Here is a tiny trained network, its code and every weight. The questions are about switching its units off for an input and a class, where a switched-off unit gives its printed mean instead of its output.

import numpy as np


def w(rows, s, z=0):
    codes = np.array(rows[::2]) - 128.0
    scale = np.full(codes.shape[1], s)
    scale[-1] = z or s
    return codes * scale


def f(y):
    return np.maximum(y, 0)


def log_softmax(a):
    a = a - a.max(-1, keepdims=True)
    return a - np.log(np.exp(a).sum(-1, keepdims=True))


def net(x, mask):
    res = np.array(x, float).reshape(1, 6) / 4 @ E
    y = f(res @ A[0][:, :-1].T + A[0][:, -1])
    res = res + np.where(mask, y, B[0][:, -1]) @ B[0][:, :-1]
    return log_softmax(res[-1] @ U[:, :-1].T + U[:, -1])


A, B = {}, {}
E = w([
[191,252,167,131,95,185,143,10],'x0',
[119,132,132,129,130,130,129,130],'x1',
[133,136,114,104,106,111,128,121],'x2',
[112,113,155,249,71,50,101,98],'x3',
[203,123,200,83,225,46,56,75],'x4',
[69,129,54,140,231,88,180,77],'x5',
],0.013)
A[0] = w([
[129,116,196,81,187,77,44,86,43],'neuron 1',
[151,134,63,124,188,98,167,58,112],'neuron 2',
[163,96,135,109,162,97,134,128,74],'neuron 3',
[181,113,199,97,60,163,69,181,24],'neuron 4',
[126,150,109,117,155,96,103,185,49],'neuron 5',
[139,109,137,10,162,179,165,156,80],'neuron 6',
[118,80,108,126,152,60,104,236,2],'neuron 7',
[119,105,137,165,94,51,104,117,65],'neuron 8',
],0.011,0.0043)
B[0] = w([
[106,121,64,124,47,203,156,162,251],'neuron 1',
[125,173,132,141,178,99,147,149,211],'neuron 2',
[113,101,115,191,126,160,75,207,175],'neuron 3',
[121,171,69,128,203,6,144,184,227],'neuron 4',
[126,186,158,123,139,104,110,100,160],'neuron 5',
[79,46,178,128,79,95,111,24,240],'neuron 6',
[221,194,148,110,114,135,227,94,233],'neuron 7',
[93,58,182,139,134,128,99,116,198],'neuron 8',
],0.011,0.015)
U = w([
[86,125,49,139,250,87,109,175,94],'0',
[226,192,176,133,110,181,122,101,254],'1',
[62,106,38,137,55,226,121,208,78],'2',
[88,59,202,175,118,112,56,93,61],'3',
],0.013,0.0046)

Each question gives the input, the list of numbers given to net, and the class t.
The units are the neurons (one row each of A and B). Each row of codes is followed by its name. A weight is (code - 128) times the scale printed after its matrix; where a second scale follows, it is the last column's (A, B and U).
mask holds one flag per neuron, in row order. A switched-off neuron (its flag False) gives its mean, the last column of its row in B, instead of its output. The means were averaged over made-up inputs and are rounded, as every weight is.
A unit's drop is (log p(t) with every unit on - log p(t) with that unit switched off) / (log p(t) with every unit on - log p(t) with every unit switched off).
The circuit of an input: a set's keep is (log p(t) with only the set's units on - log p(t) with every unit switched off) / (log p(t) with every unit on - log p(t) with every unit switched off). Starting from all 8 units, units are removed one at a time, each time the one whose removal leaves the highest keep (on an exact tie, the one counted first), for as long as the keep stays at least 0.8.
units of the circuit, in order: the units of the circuit, biggest drop first
unit that matters most: the unit with the biggest drop
k most important neurons: the k neurons with the biggest drops, biggest first
drop of u: that unit's drop, to one decimal
input [-5,3,2,-8,3,-8], class 0: 2 most important neurons => neuron 4; neuron 8
input [-5,6,6,0,4,0], class 1: 2 most important neurons => neuron 7; neuron 5
input [3,-8,-8,-5,-2,1], class 3: unit that matters most => neuron 7
input [5,-7,-1,-4,-1,-6], class 0: 2 most important neurons => neuron 4; neuron 7
input [2,4,3,0,0,-5], class 0: 2 most important neurons => neuron 4; neuron 7
input [-3,-4,-8,-7,-6,-4], class 3: units of the circuit, in order => neuron 6; neuron 1
input [-4,-1,-8,-3,-4,-1], class 1: units of the circuit, in order => neuron 1; neuron 7; neuron 4
input [-7,1,3,5,3,5], class 1: 2 most important neurons => neuron 7; neuron 4
input [5,-2,-1,8,-7,0], class 3: 3 most important neurons => neuron 1; neuron 7; neuron 8
input [-1,6,-6,4,-7,7], class 0: 2 most important neurons => neuron 1; neuron 6
input [2,-4,-4,1,1,-2], class 0: 3 most important neurons => neuron 7; neuron 6; neuron 1
input [5,-1,-3,-7,-3,5], class 3: 2 most important neurons => neuron 6; neuron 7
input [4,5,-1,-2,7,2], class 2: 2 most important neurons => neuron 1; neuron 7
input [-6,-2,8,8,-7,-7], class 3: unit that matters most => neuron 8
input [-6,6,-8,-1,3,-5], class 1: 2 most important neurons => neuron 7; neuron 2
input [6,2,-8,6,8,-7], class 2: units of the circuit, in order => neuron 1; neuron 7
input [1,-5,-6,8,-5,-1], class 3: 2 most important neurons => neuron 1; neuron 8
input [-7,-1,-7,3,8,5], class 2: 3 most important neurons => neuron 1; neuron 3; neuron 4
input [-4,-1,3,5,4,-7], class 0: drop of neuron 4 => 1.2
input [6,2,-3,-8,2,4], class 3: units of the circuit, in order => neuron 6
input [-6,-4,3,-4,5,1], class 1: drop of neuron 7 => 0.9
input [3,3,7,2,3,-8], class 0: drop of neuron 4 => 0.7
input [-3,-6,8,-5,-4,-4], class 3: units of the circuit, in order => neuron 6; neuron 1
